Here is a tiny trained network, its code and every weight. The questions are about switching its units off for an input and a target symbol, where a switched-off unit gives its printed mean instead of its output.

import numpy as np


def w(rows, s, z=0):
    codes = np.array(rows[::2]) - 128.0
    scale = np.full(codes.shape[1], s)
    scale[-1] = z or s
    return codes * scale


def f(y):
    return y / 2 * (1 + np.tanh(0.7978845608 * (y + 0.044715 * y**3)))


def softmax(a):
    e = np.exp(a - a.max(-1, keepdims=True))
    return e / e.sum(-1, keepdims=True)


def log_softmax(a):
    a = a - a.max(-1, keepdims=True)
    return a - np.log(np.exp(a).sum(-1, keepdims=True))


def net(x, mask):
    ids = ['βηθπσφ'.index(c) for c in x.split()]
    T = len(ids)
    res = E[ids] + P[:T]
    u = 0
    for l in range(3):
        q, k, v = (res @ M[l].T for M in (Q, K, V))
        z = softmax(np.where(np.tri(T) > 0, q @ k.T / 4**0.5, -1e9)) @ v
        res = res + np.where(mask[u], z, O[l][:, -1]) @ O[l][:, :-1]
        u += 1
        y = f(res @ A[l][:, :-1].T + A[l][:, -1])
        res = res + np.where(mask[u : u + 8], y, B[l][:, -1]) @ B[l][:, :-1]
        u += 8
    return log_softmax(res[-1] @ U[:, :-1].T + U[:, -1])


Q, K, V, O, A, B = {}, {}, {}, {}, {}, {}
E = w([
[144,78,127,245,139,179],'β',
[174,67,175,189,164,163],'η',
[130,83,199,127,60,153],'θ',
[104,134,154,130,68,254],'π',
[98,154,173,44,190,152],'σ',
[104,217,47,144,63,102],'φ',
],0.0094)
P = w([
[254,135,104,111,91,184],'0',
[174,113,129,124,100,171],'1',
[110,100,141,136,100,162],'2',
[77,133,157,153,123,157],'3',
[63,165,175,172,142,158],'4',
[46,207,190,183,160,153],'5',
],0.0086)
Q[0] = w([
[141,133,72,131,188,4],'L0H0',
[186,50,107,164,103,159],'L0H0',
[155,109,61,70,155,1],'L0H0',
[81,172,220,233,181,173],'L0H0',
],0.0092)
K[0] = w([
[174,50,149,181,125,174],'L0H0',
[174,149,144,52,97,141],'L0H0',
[215,84,116,157,132,164],'L0H0',
[2,147,168,152,103,108],'L0H0',
],0.0099)
V[0] = w([
[76,170,100,91,156,103],'L0H0',
[114,174,124,85,2,121],'L0H0',
[101,206,54,152,99,137],'L0H0',
[105,173,47,176,155,72],'L0H0',
],0.0083)
O[0] = w([
[99,36,123,86,121,177,40],'L0H0',
[49,119,119,76,32,50,212],'L0H0',
[70,108,2,92,108,126,161],'L0H0',
[100,52,58,127,195,131,3],'L0H0',
],0.0071,0.0039)
A[0] = w([
[175,158,172,72,165,138,159],'L0N0',
[151,64,121,162,116,222,155],'L0N1',
[31,77,139,92,168,109,253],'L0N2',
[133,142,161,65,95,144,79],'L0N3',
[121,136,191,167,254,131,110],'L0N4',
[88,200,186,172,122,161,167],'L0N5',
[161,179,236,188,153,88,125],'L0N6',
[148,166,167,123,123,153,140],'L0N7',
],0.0074,0.0033)
B[0] = w([
[130,130,171,91,188,87,150],'L0N0',
[130,84,178,170,167,217,168],'L0N1',
[2,63,172,70,190,122,165],'L0N2',
[123,135,145,132,186,143,146],'L0N3',
[102,204,114,112,225,106,153],'L0N4',
[76,212,124,157,84,146,253],'L0N5',
[140,197,134,148,135,32,218],'L0N6',
[97,159,148,132,148,116,180],'L0N7',
],0.0071,0.0064)
Q[1] = w([
[82,131,2,93,115,46],'L1H0',
[103,199,117,161,142,22],'L1H0',
[108,170,225,197,135,197],'L1H0',
[47,222,165,194,73,118],'L1H0',
],0.0092)
K[1] = w([
[188,110,1,194,18,139],'L1H0',
[85,189,120,154,91,219],'L1H0',
[9,179,160,94,178,135],'L1H0',
[36,195,79,98,129,164],'L1H0',
],0.0077)
V[1] = w([
[123,114,150,2,169,133],'L1H0',
[195,101,123,133,195,65],'L1H0',
[165,144,159,46,137,12],'L1H0',
[180,130,131,159,140,18],'L1H0',
],0.0072)
O[1] = w([
[103,123,238,77,116,237,78],'L1H0',
[91,132,153,226,208,157,1],'L1H0',
[2,153,200,122,110,159,103],'L1H0',
[22,144,127,250,178,75,79],'L1H0',
],0.006,0.0071)
A[1] = w([
[201,105,98,151,164,122,57],'L1N0',
[85,136,191,158,202,163,197],'L1N1',
[45,164,107,81,106,100,158],'L1N2',
[67,23,174,113,178,192,2],'L1N3',
[42,157,66,125,95,79,135],'L1N4',
[177,128,81,175,254,156,186],'L1N5',
[228,174,84,63,90,94,146],'L1N6',
[40,41,113,97,126,148,197],'L1N7',
],0.0072,0.0039)
B[1] = w([
[190,103,124,143,156,146,126],'L1N0',
[59,158,93,57,83,160,210],'L1N1',
[206,121,162,216,155,115,212],'L1N2',
[255,145,26,97,33,93,147],'L1N3',
[168,148,179,224,141,77,189],'L1N4',
[106,128,8,122,197,144,166],'L1N5',
[136,198,45,87,95,174,255],'L1N6',
[164,76,185,124,137,72,177],'L1N7',
],0.0071,0.0081)
Q[2] = w([
[210,135,100,135,41,91],'L2H0',
[81,255,134,159,143,159],'L2H0',
[126,73,127,85,134,135],'L2H0',
[149,253,121,189,105,119],'L2H0',
],0.0085)
K[2] = w([
[159,36,106,163,106,65],'L2H0',
[64,67,249,42,79,239],'L2H0',
[150,185,57,155,135,138],'L2H0',
[111,2,211,86,99,128],'L2H0',
],0.0069)
V[2] = w([
[179,189,47,250,81,59],'L2H0',
[151,3,156,122,157,63],'L2H0',
[134,131,139,109,126,111],'L2H0',
[162,33,135,71,133,66],'L2H0',
],0.0039)
O[2] = w([
[143,1,76,73,127,88,240],'L2H0',
[143,159,151,228,156,35,2],'L2H0',
[103,130,151,142,123,133,129],'L2H0',
[91,156,155,238,183,54,42],'L2H0',
],0.0039,0.0089)
A[2] = w([
[163,108,103,219,197,78,86],'L2N0',
[129,128,126,127,128,134,112],'L2N1',
[146,97,222,158,94,109,93],'L2N2',
[126,3,150,99,119,176,201],'L2N3',
[195,82,61,115,139,62,44],'L2N4',
[139,126,85,44,114,221,17],'L2N5',
[115,58,200,194,223,83,4],'L2N6',
[125,129,126,123,127,124,118],'L2N7',
],0.0068,0.004)
B[2] = w([
[127,80,176,145,187,148,158],'L2N0',
[132,126,129,130,132,127,127],'L2N1',
[121,113,116,135,216,163,143],'L2N2',
[97,69,105,91,152,103,181],'L2N3',
[149,151,220,150,118,171,186],'L2N4',
[124,108,157,198,164,65,254],'L2N5',
[204,138,94,44,138,254,127],'L2N6',
[128,128,128,130,129,129,128],'L2N7',
],0.0098,0.0092)
U = w([
[192,166,75,100,76,144,210],'β',
[102,130,187,210,119,1,83],'η',
[182,118,135,140,170,177,4],'θ',
[115,144,195,104,117,219,124],'π',
[106,70,119,84,134,105,193],'σ',
[70,141,59,127,166,118,101],'φ',
],0.0066,0.0025)

Each question gives the input, a string of symbols that net reads in full, and the target symbol t.
The units are the heads (4 rows each of Q, K, V and O) and the neurons (one row each of A and B). Each row of codes is followed by its name. A weight is (code - 128) times the scale printed after its matrix; where a second scale follows, it is the last column's (O, A, B and U).
mask holds one flag per unit, layer by layer, with each layer's heads first. A switched-off unit (its flag False) gives its mean, the last column of its rows in O or B, instead of its output. The means were averaged over made-up inputs and are rounded, as every weight is.
A unit's drop is (log p(t) with every unit on - log p(t) with that unit switched off) / (log p(t) with every unit on - log p(t) with every unit switched off).
The circuit of an input: a set's keep is (log p(t) with only the set's units on - log p(t) with every unit switched off) / (log p(t) with every unit on - log p(t) with every unit switched off). Starting from the 12 units with the biggest drops (on a tie, the unit counted first), units are removed one at a time, each time the one whose removal leaves the highest keep (on an exact tie, the one counted first), for as long as the keep stays at least 0.8.
units of the circuit, in order: the units of the circuit, biggest drop first
most important unit: the unit with the biggest drop
top k neurons: the k neurons with the biggest drops, biggest first
k most important neurons of layer l: the k neurons of layer l with the biggest drops, biggest first
drop when u is switched off: that unit's drop, to one decimal
input φ φ π σ θ, target π: units of the circuit, in order -> L1H0, L2H0, L2N5
input π σ σ π θ, target π: units of the circuit, in order -> L1H0, L0H0, L0N0
input β β β, target θ: top 2 neurons -> L2N0, L2N4
input π β β β, target θ: top neuron -> L0N4
input σ π π, target π: units of the circuit, in order -> L0N0, L1H0, L0N6, L0N1
input φ φ π θ π φ, target θ: top 3 neurons -> L2N6, L0N2, L1N2
input σ σ θ β θ η, target η: units of the circuit, in order -> L0N6, L1H0, L0H0
input φ θ β η β β, target φ: units of the circuit, in order -> L0H0, L0N4, L1N5
input η σ π π π π, target β: units of the circuit, in order -> L1H0, L0N5
input η θ θ η β, target η: units of the circuit, in order -> L1H0, L0N6, L0H0
input φ β φ π φ, target θ: 2 most important neurons of layer 1 -> L1N4, L1N2
input π β φ φ, target η: units of the circuit, in order -> L1N4, L1H0, L0N1
input β σ σ π η, target π: 3 most important neurons of layer 0 -> L0N0, L0N2, L0N4
input σ η η, target π: most important unit -> L1H0
input φ β π β θ η, target η: top 2 neurons -> L0N5, L0N4
input η η η, target φ: top 2 neurons -> L1N5, L1N1
input σ θ θ β β, target η: 3 most important neurons of layer 0 -> L0N6, L0N5, L0N3
input π π β η η η, target φ: top 2 neurons -> L1N5, L0N4
input φ π σ, target σ: top 2 neurons -> L2N3, L0N2
input η φ σ β, target σ: 2 most important neurons of layer 0 -> L0N6, L0N2
input π θ β, target β: top neuron -> L2N5
input η β φ θ π, target σ: top 3 neurons -> L0N2, L0N6, L2N3
input σ π π φ π π, target σ: top 2 neurons -> L0N2, L2N3
input η φ β σ, target σ: top 3 neurons -> L0N2, L0N6, L2N3
input σ φ β η σ, target π: drop when L1N3 is switched off -> -0.1
input φ β φ β, target σ: drop when L0H0 is switched off -> 1.1
input η π π θ φ η, target σ: drop when L0H0 is switched off -> 1.7
